Below are the code and all the weights of a small trained network. Each question names an input and a target symbol and asks about switching units off, where a switched-off unit gives its printed mean instead of its output.

import numpy as np


def w(rows, s, z=0):
    codes = np.array(rows[::2]) - 128.0
    scale = np.full(codes.shape[1], s)
    scale[-1] = z or s
    return codes * scale


def norm(h):
    return h / np.sqrt((h * h).mean(-1, keepdims=True) + 1e-5)


def f(y):
    return y / 2 * (1 + np.tanh(0.7978845608 * (y + 0.044715 * y**3)))


def softmax(a):
    e = np.exp(a - a.max(-1, keepdims=True))
    return e / e.sum(-1, keepdims=True)


def log_softmax(a):
    a = a - a.max(-1, keepdims=True)
    return a - np.log(np.exp(a).sum(-1, keepdims=True))


def net(x, mask):
    ids = ['αβγεζθλμπστφψω'.index(c) for c in x.split()]
    T = len(ids)
    res = E[ids] + P[:T]
    u = 0
    for l in range(3):
        q, k, v = (norm(res) @ M[l].T for M in (Q, K, V))
        z = softmax(np.where(np.tri(T) > 0, q @ k.T / 4**0.5, -1e9)) @ v
        res = res + np.where(mask[u], z, O[l][:, -1]) @ O[l][:, :-1]
        u += 1
        y = f(norm(res) @ A[l][:, :-1].T + A[l][:, -1])
        res = res + np.where(mask[u : u + 8], y, B[l][:, -1]) @ B[l][:, :-1]
        u += 8
    return log_softmax(norm(res)[-1] @ U[:, :-1].T + U[:, -1])


Q, K, V, O, A, B = {}, {}, {}, {}, {}, {}
E = w([
[169,135,95,113],'α',
[116,133,185,179],'β',
[161,131,80,127],'γ',
[52,182,222,151],'ε',
[173,124,96,128],'ζ',
[123,132,233,188],'θ',
[171,132,88,122],'λ',
[50,175,139,155],'μ',
[176,116,108,148],'π',
[58,172,233,161],'σ',
[191,112,106,165],'τ',
[190,121,65,128],'φ',
[126,132,244,175],'ψ',
[124,126,141,1],'ω',
],0.009)
P = w([
[194,154,174,39],'0',
[100,21,144,80],'1',
[197,151,148,68],'2',
[78,3,105,107],'3',
[192,162,136,108],'4',
[65,1,94,114],'5',
[188,172,138,131],'6',
[57,8,91,110],'7',
[176,191,142,155],'8',
[52,17,110,107],'9',
[224,182,140,167],'10',
],0.0071)
Q[0] = w([
[73,131,99,120],'0.h1',
[68,2,63,169],'0.h1',
[123,77,133,238],'0.h1',
[183,144,143,141],'0.h1',
],0.0074)
K[0] = w([
[112,42,110,152],'0.h1',
[2,2,102,127],'0.h1',
[112,89,63,152],'0.h1',
[141,217,133,143],'0.h1',
],0.0054)
V[0] = w([
[127,191,104,39],'0.h1',
[123,132,157,3],'0.h1',
[113,153,54,98],'0.h1',
[146,75,211,124],'0.h1',
],0.005)
O[0] = w([
[105,81,72,158,147],'0.h1',
[133,83,85,192,254],'0.h1',
[145,102,152,93,68],'0.h1',
[87,3,86,107,245],'0.h1',
],0.005,0.0025)
A[0] = w([
[62,118,152,146,104],'0.n1',
[2,183,152,152,169],'0.n2',
[102,73,192,125,219],'0.n3',
[84,106,147,91,74],'0.n4',
[135,139,197,210,164],'0.n5',
[206,98,124,107,4],'0.n6',
[167,144,107,69,18],'0.n7',
[128,180,71,85,135],'0.n8',
],0.007,0.0027)
B[0] = w([
[229,122,109,158,145],'0.n1',
[239,47,60,113,170],'0.n2',
[187,97,72,55,255],'0.n3',
[160,154,66,143,143],'0.n4',
[226,147,107,28,200],'0.n5',
[118,136,56,112,149],'0.n6',
[116,168,23,207,125],'0.n7',
[181,209,4,233,131],'0.n8',
],0.0038,0.0034)
Q[1] = w([
[244,108,90,98],'1.h1',
[31,86,152,254],'1.h1',
[141,237,120,132],'1.h1',
[144,203,120,154],'1.h1',
],0.008)
K[1] = w([
[71,255,169,125],'1.h1',
[65,56,144,125],'1.h1',
[206,134,151,115],'1.h1',
[188,134,132,92],'1.h1',
],0.0098)
V[1] = w([
[115,18,109,224],'1.h1',
[54,223,69,134],'1.h1',
[96,118,170,253],'1.h1',
[95,150,126,62],'1.h1',
],0.0049)
O[1] = w([
[243,160,206,5,133],'1.h1',
[155,39,104,144,11],'1.h1',
[136,81,128,27,3],'1.h1',
[1,106,161,123,131],'1.h1',
],0.0061,0.0043)
A[1] = w([
[78,224,131,94,146],'1.n1',
[175,106,166,195,79],'1.n2',
[84,42,149,127,224],'1.n3',
[197,136,132,138,44],'1.n4',
[212,161,201,139,113],'1.n5',
[174,228,79,60,136],'1.n6',
[107,81,165,255,253],'1.n7',
[170,80,157,114,35],'1.n8',
],0.0074,0.0037)
B[1] = w([
[216,82,115,185,145],'1.n1',
[69,141,144,131,151],'1.n2',
[128,57,101,7,254],'1.n3',
[102,64,176,139,138],'1.n4',
[103,80,112,127,231],'1.n5',
[185,75,142,128,207],'1.n6',
[52,114,60,63,214],'1.n7',
[91,254,147,170,140],'1.n8',
],0.0073,0.0033)
Q[2] = w([
[104,99,92,199],'2.h1',
[178,174,99,167],'2.h1',
[14,139,88,28],'2.h1',
[15,187,104,1],'2.h1',
],0.0085)
K[2] = w([
[70,140,99,180],'2.h1',
[107,132,169,157],'2.h1',
[117,69,88,89],'2.h1',
[157,32,96,11],'2.h1',
],0.012)
V[2] = w([
[217,204,134,79],'2.h1',
[90,2,164,126],'2.h1',
[186,75,70,182],'2.h1',
[82,188,90,143],'2.h1',
],0.0058)
O[2] = w([
[63,64,113,64,121],'2.h1',
[115,160,125,228,254],'2.h1',
[93,253,151,98,216],'2.h1',
[141,111,165,64,31],'2.h1',
],0.0076,0.0033)
A[2] = w([
[200,181,72,140,11],'2.n1',
[209,163,179,150,217],'2.n2',
[254,103,87,70,35],'2.n3',
[174,138,216,76,249],'2.n4',
[152,41,128,70,153],'2.n5',
[87,175,58,152,18],'2.n6',
[158,151,122,55,50],'2.n7',
[156,149,71,141,146],'2.n8',
],0.0078,0.0018)
B[2] = w([
[143,63,201,108,191],'2.n1',
[198,115,59,2,174],'2.n2',
[60,170,142,130,187],'2.n3',
[24,132,142,155,145],'2.n4',
[167,205,168,164,255],'2.n5',
[111,101,124,161,171],'2.n6',
[79,117,97,148,146],'2.n7',
[57,106,213,164,186],'2.n8',
],0.0059,0.004)
U = w([
[64,188,140,109,57],'α',
[157,175,113,152,95],'β',
[52,54,53,23,160],'γ',
[136,221,141,184,125],'ε',
[124,144,147,81,113],'ζ',
[182,97,104,175,164],'θ',
[78,136,157,110,183],'λ',
[151,134,126,87,84],'μ',
[210,140,119,62,119],'π',
[157,164,108,173,37],'σ',
[196,130,112,82,45],'τ',
[106,156,116,94,51],'φ',
[150,80,137,165,254],'ψ',
[5,117,80,211,195],'ω',
],0.012,0.0039)

Each question gives the input, a string of symbols that net reads in full, and the target symbol t.
The units are the heads (4 rows each of Q, K, V and O) and the neurons (one row each of A and B). Each row of codes is followed by its name. A weight is (code - 128) times the scale printed after its matrix; where a second scale follows, it is the last column's (O, A, B and U).
mask holds one flag per unit, layer by layer, with each layer's heads first. A switched-off unit (its flag False) gives its mean, the last column of its rows in O or B, instead of its output. The means were averaged over made-up inputs and are rounded, as every weight is.
A unit's drop is (log p(t) with every unit on - log p(t) with that unit switched off) / (log p(t) with every unit on - log p(t) with every unit switched off).
The circuit of an input: a set's keep is (log p(t) with only the set's units on - log p(t) with every unit switched off) / (log p(t) with every unit on - log p(t) with every unit switched off). Starting from the 12 units with the biggest drops (on a tie, the unit counted first), units are removed one at a time, each time the one whose removal leaves the highest keep (on an exact tie, the one counted first), for as long as the keep stays at least 0.8.
units of the circuit, in order: the units of the circuit, biggest drop first
most important unit: the unit with the biggest drop
top k neurons: the k neurons with the biggest drops, biggest first
top k neurons in layer l: the k neurons of layer l with the biggest drops, biggest first
input ω π π ω ω φ ω ε ω, target ω: units of the circuit, in order -> (1.h1)
input τ ψ π φ π ε π θ ε, target π: units of the circuit, in order -> (2.n2 0.n5 0.n2)
input ω β π π φ ω π γ π, target π: units of the circuit, in order -> (2.h1 2.n1)
input π ψ θ π β, target θ: top 2 neurons -> (1.n5 1.n6)
input ψ ω μ, target ψ: units of the circuit, in order -> (0.n2 1.n6 2.n1 1.n3)
input τ β ω ψ ε, target ω: top 4 neurons in layer 0 -> (0.n2 0.n8 0.n7 0.n6)
input ω ω π ω ω ε, target γ: units of the circuit, in order -> (1.n3 0.n2)
input π ε ω θ β ω ω ω ε, target ω: top 3 neurons -> (0.n2 1.n7 0.n8)
input φ τ ε ζ π π ω θ ψ, target ω: top 3 neurons in layer 1 -> (1.n7 1.n5 1.n2)
input μ ω λ ζ ψ σ θ α ω π τ, target ω: units of the circuit, in order -> (1.n7 1.h1)
input σ ε ω ε, target γ: top 3 neurons in layer 0 -> (0.n3 0.n2 0.n1)
input ω π ω λ φ φ ω σ, target γ: top 2 neurons in layer 0 -> (0.n3 0.n2)
input λ λ π π θ τ ω, target θ: top 2 neurons in layer 1 -> (1.n8 1.n6)
input ω ψ α ω α π γ ω π, target γ: top 2 neurons -> (2.n5 0.n5)
input β π π λ σ, target π: units of the circuit, in order -> (2.n2 0.n2)
input ω π φ ω ω φ μ, target ω: units of the circuit, in order -> (0.n2 2.n5 2.n8)
input γ τ μ π, target ε: top 2 neurons -> (0.n2 2.n5)
input ε ζ ω ε ψ ζ σ μ ω β, target γ: top neuron -> (0.n3)
input α ω θ ω α, target θ: top 4 neurons -> (1.n8 1.n6 1.n2 0.n5)
input σ ω τ τ γ σ ω ψ, target γ: units of the circuit, in order -> (1.n3)
input π ζ π π ω θ θ ε π τ, target ε: top 3 neurons -> (2.n5 0.n2 1.n7)
input σ π ζ γ ψ σ σ ζ ω τ, target γ: top 2 neurons -> (0.n3 1.n3)
input φ β θ φ, target ω: top 2 neurons -> (2.n2 2.n3)
input θ ε μ, target θ: top 2 neurons -> (0.n2 1.n6)
input α θ ε ζ γ γ ω σ α, target ω: top 2 neurons in layer 1 -> (1.n7 1.n8)
input ω ε ζ, target ω: top 2 neurons in layer 2 -> (2.n5 2.n8)
input ψ μ γ ω ζ β, target γ: most important unit -> 1.n3
input ω γ ω ε π θ μ, target π: top 2 neurons -> (2.n2 0.n5)
input μ ψ γ ω ω θ, target γ: top 3 neurons -> (1.n7 1.n3 0.n3)
